Here is a tiny trained network, its code and every weight. The questions are about switching its units off for an input and a target symbol, where a switched-off unit gives its printed mean instead of its output.

import numpy as np


def w(rows, s, z=0):
    codes = np.array(rows[::2]) - 128.0
    scale = np.full(codes.shape[1], s)
    scale[-1] = z or s
    return codes * scale


def f(y):
    return y / 2 * (1 + np.tanh(0.7978845608 * (y + 0.044715 * y**3)))


def softmax(a):
    e = np.exp(a - a.max(-1, keepdims=True))
    return e / e.sum(-1, keepdims=True)


def log_softmax(a):
    a = a - a.max(-1, keepdims=True)
    return a - np.log(np.exp(a).sum(-1, keepdims=True))


def net(x, mask):
    ids = ['ΔΛΦΨΩγζη'.index(c) for c in x.split()]
    T = len(ids)
    res = E[ids] + P[:T]
    u = 0
    for l in range(2):
        r = res
        for j in range(3):
            rows = slice(2 * j, 2 * j + 2)
            q, k, v = (r @ M[l][rows].T for M in (Q, K, V))
            z = softmax(np.where(np.tri(T) > 0, q @ k.T / 2**0.5, -1e9)) @ v
            o = O[l][rows]
            res = res + np.where(mask[u + j], z, o[:, -1]) @ o[:, :-1]
        u += 3
        y = f(res @ A[l][:, :-1].T + A[l][:, -1])
        res = res + np.where(mask[u : u + 4], y, B[l][:, -1]) @ B[l][:, :-1]
        u += 4
    return log_softmax(res[-1] @ U[:, :-1].T + U[:, -1])


Q, K, V, O, A, B = {}, {}, {}, {}, {}, {}
E = w([
[178,248,114],'Δ',
[127,92,107],'Λ',
[59,223,237],'Φ',
[131,115,121],'Ψ',
[155,32,47],'Ω',
[120,34,78],'γ',
[141,102,100],'ζ',
[175,79,41],'η',
],0.013)
P = w([
[231,54,205],'0',
[232,210,105],'1',
[137,110,97],'2',
[60,126,64],'3',
[203,193,112],'4',
[122,92,105],'5',
[28,121,41],'6',
[196,179,119],'7',
[127,89,100],'8',
[1,135,26],'9',
[185,182,130],'10',
[137,77,86],'11',
],0.0093)
Q[0] = w([
[211,77,247],'L0H0',
[251,134,101],'L0H0',
[119,201,108],'L0H1',
[65,121,84],'L0H1',
[126,218,150],'L0H2',
[161,57,43],'L0H2',
],0.011)
K[0] = w([
[235,112,64],'L0H0',
[188,90,180],'L0H0',
[111,137,163],'L0H1',
[177,111,182],'L0H1',
[92,98,100],'L0H2',
[203,102,250],'L0H2',
],0.013)
V[0] = w([
[131,69,16],'L0H0',
[147,254,70],'L0H0',
[139,216,178],'L0H1',
[164,81,113],'L0H1',
[76,109,113],'L0H2',
[144,157,172],'L0H2',
],0.0092)
O[0] = w([
[215,104,246,239],'L0H0',
[180,254,99,115],'L0H0',
[174,44,166,55],'L0H1',
[141,168,118,251],'L0H1',
[89,65,145,13],'L0H2',
[119,197,133,122],'L0H2',
],0.0075,0.0024)
A[0] = w([
[185,124,177,176],'L0N0',
[179,172,11,134],'L0N1',
[124,171,59,252],'L0N2',
[15,2,239,146],'L0N3',
],0.0069,0.0029)
B[0] = w([
[224,145,187,169],'L0N0',
[107,154,156,253],'L0N1',
[106,131,254,235],'L0N2',
[103,170,17,144],'L0N3',
],0.0085,0.0055)
Q[1] = w([
[111,93,62],'L1H0',
[95,106,79],'L1H0',
[88,151,112],'L1H1',
[117,9,132],'L1H1',
[116,122,137],'L1H2',
[183,69,213],'L1H2',
],0.013)
K[1] = w([
[87,147,137],'L1H0',
[117,246,136],'L1H0',
[105,166,138],'L1H1',
[92,79,52],'L1H1',
[112,112,129],'L1H2',
[195,95,23],'L1H2',
],0.012)
V[1] = w([
[149,67,239],'L1H0',
[71,56,140],'L1H0',
[47,90,86],'L1H1',
[72,186,140],'L1H1',
[156,253,147],'L1H2',
[254,140,206],'L1H2',
],0.0074)
O[1] = w([
[117,2,109,162],'L1H0',
[134,158,169,93],'L1H0',
[170,146,107,1],'L1H1',
[109,149,131,106],'L1H1',
[36,137,128,163],'L1H2',
[120,89,175,218],'L1H2',
],0.0094,0.0063)
A[1] = w([
[137,205,171,126],'L1N0',
[191,27,170,1],'L1N1',
[2,25,52,95],'L1N2',
[109,93,86,226],'L1N3',
],0.0084,0.0033)
B[1] = w([
[220,172,20,178],'L1N0',
[3,64,69,254],'L1N1',
[240,96,20,212],'L1N2',
[146,74,153,160],'L1N3',
],0.0057,0.0064)
U = w([
[110,147,170,250],'Δ',
[28,101,195,50],'Λ',
[2,173,242,84],'Φ',
[97,119,180,123],'Ψ',
[164,142,91,13],'Ω',
[132,131,126,141],'γ',
[89,134,181,188],'ζ',
[75,171,79,190],'η',
],0.0088,0.0022)

Each question gives the input, a string of symbols that net reads in full, and the target symbol t.
The units are the heads (2 rows each of Q, K, V and O) and the neurons (one row each of A and B). Each row of codes is followed by its name. A weight is (code - 128) times the scale printed after its matrix; where a second scale follows, it is the last column's (O, A, B and U).
mask holds one flag per unit, layer by layer, with each layer's heads first. A switched-off unit (its flag False) gives its mean, the last column of its rows in O or B, instead of its output. The means were averaged over made-up inputs and are rounded, as every weight is.
A unit's drop is (log p(t) with every unit on - log p(t) with that unit switched off) / (log p(t) with every unit on - log p(t) with every unit switched off).
The circuit of an input: a set's keep is (log p(t) with only the set's units on - log p(t) with every unit switched off) / (log p(t) with every unit on - log p(t) with every unit switched off). Starting from the 12 units with the biggest drops (on a tie, the unit counted first), units are removed one at a time, each time the one whose removal leaves the highest keep (on an exact tie, the one counted first), for as long as the keep stays at least 0.8.
circuit, biggest first: the units of the circuit, biggest drop first
unit that matters most: the unit with the biggest drop
top k neurons: the k neurons with the biggest drops, biggest first
top k neurons in layer l: the k neurons of layer l with the biggest drops, biggest first
which heads matter: for each layer, one digit per head in row order, 1 if its drop is at least 0.15 and else 0, layers parted by /
input η Δ Λ Φ Ψ, target Λ: which heads matter -> 100 / 101
input η Λ η γ Λ Δ Ψ ζ ζ Δ ζ, target Λ: circuit, biggest first -> (L0H0; L1H0; L1N1)
input Δ Φ Δ Λ γ γ Δ γ, target Φ: which heads matter -> 101 / 001
input γ Ψ ζ ζ Ψ, target Ω: circuit, biggest first -> (L0N3; L0H0; L1H2)
input Δ Ω ζ Δ Δ η Λ Δ ζ η ζ, target Φ: unit that matters most -> L1H2
input γ Φ Ω Δ Ω ζ η Λ, target Ω: circuit, biggest first -> (L0N3; L0H0; L1H2; L0N2)
input η Δ η γ Δ Λ Δ η, target Λ: circuit, biggest first -> (L0H0; L1N1; L1H0; L1H2)
input γ γ γ ζ Ψ Ω η Λ Λ γ Δ, target Ω: circuit, biggest first -> (L0N3; L1H2; L0H0; L1N0)
input Δ Δ Δ Λ Δ γ Δ Δ Ω η Ψ, target Φ: circuit, biggest first -> (L0H0; L1H2; L1N2)
input Φ η γ ζ η ζ ζ Ω Ω ζ Δ, target η: circuit, biggest first -> (L0H0; L1H2)
input η η Φ Δ γ Δ ζ ζ Ω Λ Φ, target Λ: circuit, biggest first -> (L1H0; L0H0; L0H2)
input η η η Ω γ η Ψ Ω, target Λ: circuit, biggest first -> (L0H0; L1N1; L1H0)
input η Ω ζ Λ Φ Ψ Φ Λ, target Λ: circuit, biggest first -> (L0H0; L1N1; L1H0)
input η Φ Ψ Λ, target η: top 2 neurons -> (L1N2; L0N1)
input η γ ζ γ Ψ, target Λ: top 4 neurons -> (L1N1; L0N0; L1N2; L1N0)
input Λ Λ Λ γ, target Ω: top 2 neurons in layer 1 -> (L1N2; L1N1)
input Λ Λ η ζ Φ ζ Δ Δ η η, target η: top 3 neurons -> (L1N2; L0N1; L1N0)
input Δ ζ ζ Δ Δ Ψ ζ ζ Φ Φ η, target Φ: top neuron -> (L0N2)
input η γ ζ η Δ, target Λ: top 2 neurons -> (L1N1; L0N0)
input ζ ζ ζ γ Δ γ γ, target Ω: top 3 neurons -> (L0N3; L1N2; L0N2)
